Each row has a name. After each piece below comes the name of the row it's from, unless a question asks for something else. Each question is about the rows just above it.

[ 1 11 -2 -4  0 14 -1  0] = Nuv
[ 57   3  -3 -42   3   7   4   4] = Kome
[  0  -8   6  38  -3 -29  -1  -4] = mave
[ -18    1   -6 -103   16  -11   11    1] = poga
[-1  1 -1 -9  1  1  1  1] = Logul
[ -26  -10   -1 -100   19   22   16   17] = bibo
[ 58  -9   7  44  -6 -35   0  -6] = fibi
[  3  -9   7  57  -5 -31  -3  -6] = vaz
[ 4 -9  7 44 10 16  7  7] = tima
[ -18    1   -6 -103   16  -11   11   15] = sepi
[ 5  2  0 22 -4 11 21 -3] = Laf
Where do [ -18    1   -6 -103   16  -11   11    1] appear? -> poga
Which value is in both Laf and bibo? -> [22]
Which value is in both Kome and fibi? -> [7]
Repeated in tima: -> [7]
The one value in bibo and Laf: -> [22]
Repeated in fibi: -> [-6]

[-20  88 -39 -39 -80 -80] : Dirob
[-20  88 -39   5  -1 -62] : Bibu
[-59  99   1 -24  90  30] : lokik
Number of entries in [-20  88 -39   5]: -> 4
q: [-24  90] -> lokik
Where do [-20  88 -39   5  -1 -62] appear? -> Bibu

[  14  -81 -113   33] = faf
[  0 -40  49 -40] = gep
[14  0 66 33] = Sudak
[ 14  25 -40  33] = madul
Count the entries of [  0 -40]: -> 2
[ 14  25 -40] is in which row? -> madul
The one value in gep and madul: -> [-40]
Number of entries in [  0 -40  49 -40]: -> 4
q: [ 0 66] -> Sudak
The row with [14  0 66] is -> Sudak
The row with [14 25] is -> madul

[ -20   32  121   77   23  -20    8   45   15  -16   38  -33 -111   -9
   29    6   17  -19  -11  -16   -6  -17    5   -8   15   16  -30   13
   67   -9   20   49    8   44  -27   34  -12  -48  -37   85   -1  -35
   35   18  -82   37  -48   -6  -58   27   14  -68   40   38   -5    9
  -24] : lavu
[ -13   26   48   65   -2    2   46   45   -5  -19   61  -87  -82   -4
   56    3   33  -39    2   15   22  -11   15    8   27    4  -90    8
   63    3  -22   48  -58   63   -8   35    5  -20  -12   61   52  -61
   15   17  -99   51  -20  -38  -53   31   43 -100   10   60    5    7
    1] : davo
[  0  21   5  -5  -5  35   0   6   3  22  -8  -9 -10 -19   9   0  16  15
  -6  20  -7  21  24  10  -9  18 -10 -22  -8   7  23  33   0 -13  16  -4
  15   3  -1  21  -4  31  -3  22 -14  39  -3  12  32  25 -12   2   0  -9
  -2  12   0] : Ked
How many entries does [  0  21   5  -5  -5  35   0   6   3  22  -8  -9 -10 -19   9   0  16  15
  -6  20  -7  21] have? -> 22
Which row holds [ -20   32  121   77   23  -20    8   45   15  -16   38  -33 -111   -9
   29    6   17  -19  -11  -16   -6  -17    5   -8   15   16  -30   13
   67   -9   20   49    8   44  -27   34  -12  -48  -37   85   -1  -35
   35   18  -82   37  -48   -6  -58   27   14  -68   40   38   -5    9
  -24]? -> lavu
Which row holds [ -13   26   48   65   -2    2   46   45   -5  -19   61  -87  -82   -4
   56    3   33  -39    2   15   22  -11   15    8   27    4  -90    8
   63    3  -22   48  -58   63   -8   35    5  -20  -12   61   52  -61
   15   17  -99   51  -20  -38  -53   31   43 -100   10   60    5    7
    1]? -> davo

[31 22 -7  2] : lofuz
[  1 -53  75  -1] : ran
[ 24 -30  24  24] : koz
[  1 -73  75  -1] : Satu
Which value appears more than once in koz? -> [24]
How many entries does [  1 -53  75  -1] have? -> 4
Number of entries in [ 24 -30  24]: -> 3

[-23  21  26  42 -55  13 -22] = buna
[ 21 -23  26  42 -55 -34  19] = Sobad
[-62 -12 -74 -47  47 102 -23] = rusu
[-23  21  26  26  26  26 -22] = nek
Repeated in nek: -> [26]
The one value in nek and rusu: -> [-23]
q: [-23  21  26  26  26  26 -22] -> nek

[ -6  -2  33  29  65   7  62 -19 -40  74 -67  11]  koba
[  35  -53   31  -32   -4 -126   24  -71  -17    1  -11   37]  puli
[ -7 -11  18  14  62   0  36 -18 -37  57 -55  16]  Vetov
[-17 -21 -86 -50  48  24 -74  10  -5  -1  -7  20]  neru
[-32 -32 -55  34 -11   8 -29  12 -28 -11 -34  19]  kov
[ -6  -5  44  36  73   7  67 -21 -46  78 -71  13]  nal
[  1   5  28  25  57   3  42 -10 -32  54 -51   9]  litar
[ 34 -32 -32 -55  14  20 -18   7   4  29 -17  14]  Vup
[-11 -10  10  19  59   9  32 -12 -36  56 -55  14]  tige
[ -1  -1  23  25  49  -1  62 -19 -35  72 -63  13]  ziz
Count the entries of [ 34 -32 -32 -55  14  20 -18   7   4  29 -17  14]: -> 12
Which row holds [-32 -32 -55  34]? -> kov
How many entries does [  35  -53   31  -32   -4 -126   24  -71  -17] have? -> 9

[-15 -22  10   6 -56   8  24 -18  23   5 -43  27 -15  19  15 -25  41   4
 -38  12  -2   0  -5  18   6  22  15   4  23 -23   0   4  15  18  -1  13
  27 -11  -5  15   7  -3   5 -10  12  47   2   2  20   1 -26  -1  -4  -8
 -12   4  30 -10   3] -> Naze
[ -6  -9 -50  35  12 -75 -37 -53  -2  -5  36 -30 -13 -63  89  -9   9   1
   9   4 -16  -4 -20 -13  50  -3  -4 -12 -20  -3 -91 -20 -11   0  36 -14
  -4  -3   0  19   3 -12 -73  22 -16 -17  36 -27  39 -37  28  -4 -50 -10
  36  13   3  43  54] -> delev
[  1   2 -25  28   6 -55  63 -32 -16  46  25  -4 -19 -23  53   0 -18 -23
  25  -6  16  13 -19  -3  50 -13 -19  21 -37  35 -42  20 -13 -35  26 -36
 -14 -10  -4 -24  46  23 -23  35   0 -15  63 -15  63 -13   6   3 -40  -2
  21   1  25  14  18] -> fop
[ 19 -22  19 -12 -23  33  12  30  26 -33 -14 -10 -23  -5  11  -9  11 -24
  17  11 -17 -35 -27 -27   9   5  18 -10  29 -19   8 -54   8  -5 -12 -12
 -13  -9   5  40  13 -26 -17  -6  21  -5 -14  10 -11  39  19  28  44 -27
 -13  18  19   3 -11] -> Savek
[ -6  -9  18  35 -12 -75 -37 -53  24  -5  36 -30  26 -63  89  -9   9   1
   9   4 -16  -4 -20 -13  50  -3  -4 -12 -20  -3 -91  10 -11   0  36 -14
  -4  -3   0 -24 -23 -12 -73  22 -16 -17  36 -27  39  27  28  13  48 -10
  36  13   3  43  54] -> mosak
q: [-15 -22  10   6 -56   8  24 -18  23   5 -43  27 -15  19  15 -25  41   4
 -38  12  -2   0  -5  18   6  22  15   4  23 -23   0   4  15  18  -1  13
  27 -11  -5  15   7  -3   5 -10  12  47   2   2  20   1 -26  -1  -4  -8
 -12   4  30 -10   3] -> Naze
[  1   2 -25  28   6 -55  63 -32 -16  46  25  -4 -19 -23  53   0 -18 -23
  25  -6  16  13 -19  -3  50 -13 -19  21 -37  35 -42  20 -13 -35  26 -36
 -14 -10  -4 -24  46  23 -23  35   0 -15  63 -15  63 -13   6   3 -40  -2
  21   1  25  14  18] is in which row? -> fop
Where do [ -6  -9 -50  35  12 -75 -37 -53  -2  -5  36 -30 -13 -63  89  -9   9   1
   9   4 -16  -4 -20 -13  50  -3  -4 -12 -20  -3 -91 -20 -11   0  36 -14
  -4  -3   0  19   3 -12 -73  22 -16 -17  36 -27  39 -37  28  -4 -50 -10
  36  13   3  43  54] appear? -> delev
q: [ -6  -9  18  35 -12 -75 -37 -53  24  -5  36 -30  26 -63  89  -9   9   1
   9   4 -16  -4 -20 -13  50  -3  -4 -12 -20  -3 -91  10 -11   0  36 -14
  -4  -3   0 -24 -23 -12 -73  22 -16 -17  36 -27  39  27  28  13  48 -10
  36  13   3  43  54] -> mosak

[-42 -17  -6 -43 -66  -5  33   0 -20 -22] : Voke
[-16  34   9  14 -25  31  11  33 -16  12] : pel
[-42 -17  12  32 -66  -5  33   0 -33 -33] : terun
How many entries does [-42 -17  12  32 -66  -5  33   0] have? -> 8
Shared by pel and Voke: -> [33]
Count the entries of [-42 -17  -6 -43 -66]: -> 5
The value that terun holds more than once: -> [-33]
Which value appears more than once in pel? -> [-16]
Where do [-42 -17  -6 -43 -66  -5  33   0 -20 -22] appear? -> Voke
The row with [-17  12  32] is -> terun

[ 21   5 117  47 -19  40 -66 -19  17   3 -13  12   6  48 -59  73] = vafof
[ 21 -21  37 -24  -4  28 -16 -27  67 -22 -50 -35  -3 -42 -48 -24] = bepof
[ -6  11  82   3 -17  23 -53 -21  31   6 -21 -26 -26  46 -60  57] = Rop
[ 11  82  10 -19  23 -53 -21  31   6   8   4 -15 -12  49  47  89] = vinu
Which row holds [ 11  82   3 -17  23 -53 -21  31   6]? -> Rop
How many entries does [ 21 -21  37 -24  -4  28 -16 -27  67 -22 -50 -35  -3] have? -> 13
Shared by vinu and bepof: -> [-21]
Which value is in both bepof and Rop? -> [-21]
q: [-21  31   6   8   4 -15 -12  49] -> vinu
Number of entries in [ 21 -21  37 -24  -4  28 -16 -27  67 -22 -50 -35  -3 -42 -48 -24]: -> 16

[ 19  96  19 -77 -34]  vofa
[ 14  57   7 -77 -16]  von
[ 14  57   7 -36 -16]  Fikod
Which value appears more than once in vofa? -> [19]
Number of entries in [14 57  7]: -> 3

[-29  29   9 -10 -30 -25 -27 -18  -9 -21 -12 -11   9  -4 -64 -38 -19 -35
   7 -17   6  14 -10  -6 -16 -41  63 -15  29  25]  Lon
[ -6 -13   6   8 -10  13 -10   5  10 -47  22   9 -52  30  38  25 -14   9
   0 -29  -7  -4  29  -3 -19   1  24  15  96  13]  Mudis
[  9  -5   1 -14 -20 -13  19   6  -6  22 -16  -6  20 -16   6 -26  20 -14
  18  27  -6  -9 -45 -16   6 -33   2   0 -37   1]  neki
[ -6 -13   6   8 -10 -46 -10 -28  10 -47  22   9 -52  30  38  25  13  24
 -20 -16   0   4  25  14  20  45 -21 -18   7   4]  Vutav
[ -1   7  10  16 -22   1   6  -3   8 -45  12  17 -24  29  21 -17  28 -21
  -2 -12  19   2 -14   3  16   3  21 -14   1   9]  vado
[ 14  -4  11  -5   1   8   5  15   7  -5   4   8 -12   8  35   9  28  19
   1  15  -6 -11 -11 -12   1   5 -15   3 -19   4]  nani
q: [ 13 -10   5] -> Mudis
The row with [  9  -5   1 -14 -20 -13  19   6  -6  22 -16  -6  20 -16   6 -26  20 -14
  18  27  -6  -9 -45 -16   6 -33   2   0 -37   1] is -> neki
q: [ -6 -13   6   8 -10 -46 -10 -28  10 -47  22   9 -52  30  38  25  13  24
 -20 -16   0   4  25  14  20  45 -21 -18   7   4] -> Vutav
q: [ -6 -13   6   8 -10  13 -10   5  10 -47  22   9 -52  30  38  25 -14   9
   0 -29  -7  -4  29  -3 -19   1  24  15  96  13] -> Mudis
The row with [ -1   7  10  16 -22   1   6  -3   8 -45  12  17 -24  29  21 -17  28 -21
  -2 -12  19   2 -14   3  16   3  21 -14   1   9] is -> vado

[ 16 -21  18 -18  -7 -59 -60   4  -8 -35 -38 -43  10   0   1] -> Suda
[  2 -16 -29  62  -3  -9 -23  12  77 -28 -47  61 -10  27  82] -> Peket
[-88 -22 -31  81   3  -4 -45  19 101 -44 -67  71 -11  42 108] -> fama
[-73 -16 -29  62  -3  -9  19  12  77 -28 -47  61 -10  27  82] -> Gumu
[ -5   5 -11  -3  -6 -19   6   2   3   6 -19 -19  -3   2 -27] -> fel
q: [ 16 -21  18 -18  -7 -59 -60   4  -8 -35 -38 -43  10   0   1] -> Suda
Which row holds [ -9 -23  12  77 -28]? -> Peket
Which value is in both Gumu and fel? -> [-3]
How many entries does [ 16 -21  18 -18  -7 -59 -60   4  -8 -35 -38] have? -> 11
How many entries does [ -5   5 -11  -3  -6 -19   6   2   3   6 -19 -19  -3   2 -27] have? -> 15
q: [-21  18 -18  -7] -> Suda

